Here is a tiny trained network, its code and every weight. The questions are about switching its units off for an input and a target symbol, where a switched-off unit gives its printed mean instead of its output.

import numpy as np


def w(rows, s, z=0):
    codes = np.array(rows[::2]) - 128.0
    scale = np.full(codes.shape[1], s)
    scale[-1] = z or s
    return codes * scale


def norm(h):
    return h / np.sqrt((h * h).mean(-1, keepdims=True) + 1e-5)


def f(y):
    return y / 2 * (1 + np.tanh(0.7978845608 * (y + 0.044715 * y**3)))


def softmax(a):
    e = np.exp(a - a.max(-1, keepdims=True))
    return e / e.sum(-1, keepdims=True)


def log_softmax(a):
    a = a - a.max(-1, keepdims=True)
    return a - np.log(np.exp(a).sum(-1, keepdims=True))


def net(x, mask):
    ids = ['αβδεζηθλξπτφψω'.index(c) for c in x.split()]
    T = len(ids)
    res = E[ids] + P[:T]
    r = norm(res)
    for j in range(3):
        rows = slice(2 * j, 2 * j + 2)
        q, k, v = (r @ M[0][rows].T for M in (Q, K, V))
        z = softmax(np.where(np.tri(T) > 0, q @ k.T / 2**0.5, -1e9)) @ v
        o = O[0][rows]
        res = res + np.where(mask[j], z, o[:, -1]) @ o[:, :-1]
    y = f(norm(res) @ A[0][:, :-1].T + A[0][:, -1])
    res = res + np.where(mask[3:7], y, B[0][:, -1]) @ B[0][:, :-1]
    return log_softmax(norm(res)[-1] @ U[:, :-1].T + U[:, -1])


Q, K, V, O, A, B = {}, {}, {}, {}, {}, {}
E = w([
[83,122,80,52,202,127],'α',
[32,147,31,180,235,125],'β',
[127,20,149,110,114,130],'δ',
[84,116,175,82,114,137],'ε',
[169,152,41,97,150,66],'ζ',
[156,134,165,50,184,186],'η',
[165,234,231,124,98,154],'θ',
[203,88,210,153,125,78],'λ',
[98,107,187,163,139,147],'ξ',
[106,188,226,154,215,110],'π',
[145,116,227,33,43,194],'τ',
[112,165,35,187,82,193],'φ',
[188,133,91,214,252,128],'ψ',
[33,238,140,23,80,254],'ω',
],0.02)
P = w([
[107,254,149,181,144,214],'0',
[124,192,114,148,144,210],'1',
[117,173,105,137,110,171],'2',
[126,165,117,135,109,171],'3',
[125,158,121,135,121,146],'4',
[141,138,135,125,114,155],'5',
[132,151,148,141,137,142],'6',
],0.0083)
Q[0] = w([
[142,96,222,142,35,129],'h1',
[82,30,118,81,55,59],'h1',
[121,143,254,157,74,95],'h2',
[96,47,172,216,170,205],'h2',
[92,112,62,156,46,64],'h3',
[175,120,79,106,125,117],'h3',
],0.0097)
K[0] = w([
[165,186,143,137,155,142],'h1',
[67,156,62,181,106,121],'h1',
[129,17,126,114,46,112],'h2',
[139,37,133,185,203,184],'h2',
[98,252,143,154,113,106],'h3',
[139,119,155,161,149,128],'h3',
],0.011)
V[0] = w([
[105,71,58,113,143,129],'h1',
[104,19,68,144,85,147],'h1',
[123,2,158,213,178,177],'h2',
[91,66,138,165,70,147],'h2',
[72,177,70,195,109,127],'h3',
[57,93,139,120,111,103],'h3',
],0.0092)
O[0] = w([
[52,115,174,126,127,150,48],'h1',
[200,100,129,132,204,229,2],'h1',
[92,155,170,255,161,112,161],'h2',
[82,149,67,235,2,136,109],'h2',
[135,165,34,83,132,86,139],'h3',
[2,108,170,135,122,193,103],'h3',
],0.0086,0.0097)
A[0] = w([
[138,143,107,36,195,159,103],'n1',
[50,71,191,98,80,114,251],'n2',
[63,138,123,116,127,80,162],'n3',
[75,138,118,180,159,253,195],'n4',
],0.011,0.0027)
B[0] = w([
[80,25,189,198,85,119,251],'n1',
[204,111,134,193,245,203,240],'n2',
[103,135,111,87,171,208,253],'n3',
[156,36,99,100,95,111,201],'n4',
],0.013,0.0038)
U = w([
[228,142,85,146,217,55,40],'α',
[228,141,178,94,104,178,130],'β',
[159,171,45,101,107,130,185],'δ',
[94,184,171,85,179,69,204],'ε',
[151,80,253,104,115,111,54],'ζ',
[194,192,175,85,42,91,103],'η',
[65,149,148,47,94,165,131],'θ',
[156,121,139,109,142,115,34],'λ',
[147,84,118,85,113,45,239],'ξ',
[50,94,76,113,203,111,87],'π',
[249,115,197,158,84,39,2],'τ',
[163,107,116,113,217,197,120],'φ',
[78,114,138,183,103,91,180],'ψ',
[49,71,166,80,177,125,55],'ω',
],0.011,0.0058)

Each question gives the input, a string of symbols that net reads in full, and the target symbol t.
The units are the heads (2 rows each of Q, K, V and O) and the neurons (one row each of A and B). Each row of codes is followed by its name. A weight is (code - 128) times the scale printed after its matrix; where a second scale follows, it is the last column's (O, A, B and U).
mask holds one flag per unit, heads first, then neurons. A switched-off unit (its flag False) gives its mean, the last column of its rows in O or B, instead of its output. The means were averaged over made-up inputs and are rounded, as every weight is.
A unit's drop is (log p(t) with every unit on - log p(t) with that unit switched off) / (log p(t) with every unit on - log p(t) with every unit switched off).
The circuit of an input: a set's keep is (log p(t) with only the set's units on - log p(t) with every unit switched off) / (log p(t) with every unit on - log p(t) with every unit switched off). Starting from all 7 units, units are removed one at a time, each time the one whose removal leaves the highest keep (on an exact tie, the one counted first), for as long as the keep stays at least 0.8.
circuit, biggest first: the units of the circuit, biggest drop first
unit that matters most: the unit with the biggest drop
k most important neurons: the k neurons with the biggest drops, biggest first
heads that matter: for each layer, one digit per head in row order, 1 if its drop is at least 0.15 and else 0, layers parted by /
drop of u: that unit's drop, to one decimal
input ω π ζ δ ζ ψ, target φ: unit that matters most => h1
input ε ζ α, target ω: circuit, biggest first => n1; h1
input π τ π π π δ, target ψ: heads that matter => 110
input π θ π ε π, target φ: heads that matter => 011
input φ π π δ ζ π ε, target ψ: heads that matter => 010
input ζ ζ θ η, target ζ: heads that matter => 000
input ω π π ζ, target ξ: heads that matter => 010
input ξ ψ ξ τ τ α, target ω: heads that matter => 000
input π π π δ ζ π π, target ψ: heads that matter => 010
input ψ π δ, target φ: 2 most important neurons => n2; n1
input π ξ ξ τ τ η, target ζ: 3 most important neurons => n1; n3; n2
input φ ψ ζ, target ξ: drop of n1 => 0.6
input ζ π δ, target ψ: drop of n2 => -0.3
input ζ π ψ ψ ε, target φ: most important neuron => n2
input λ δ π, target ψ: drop of h2 => 1.4
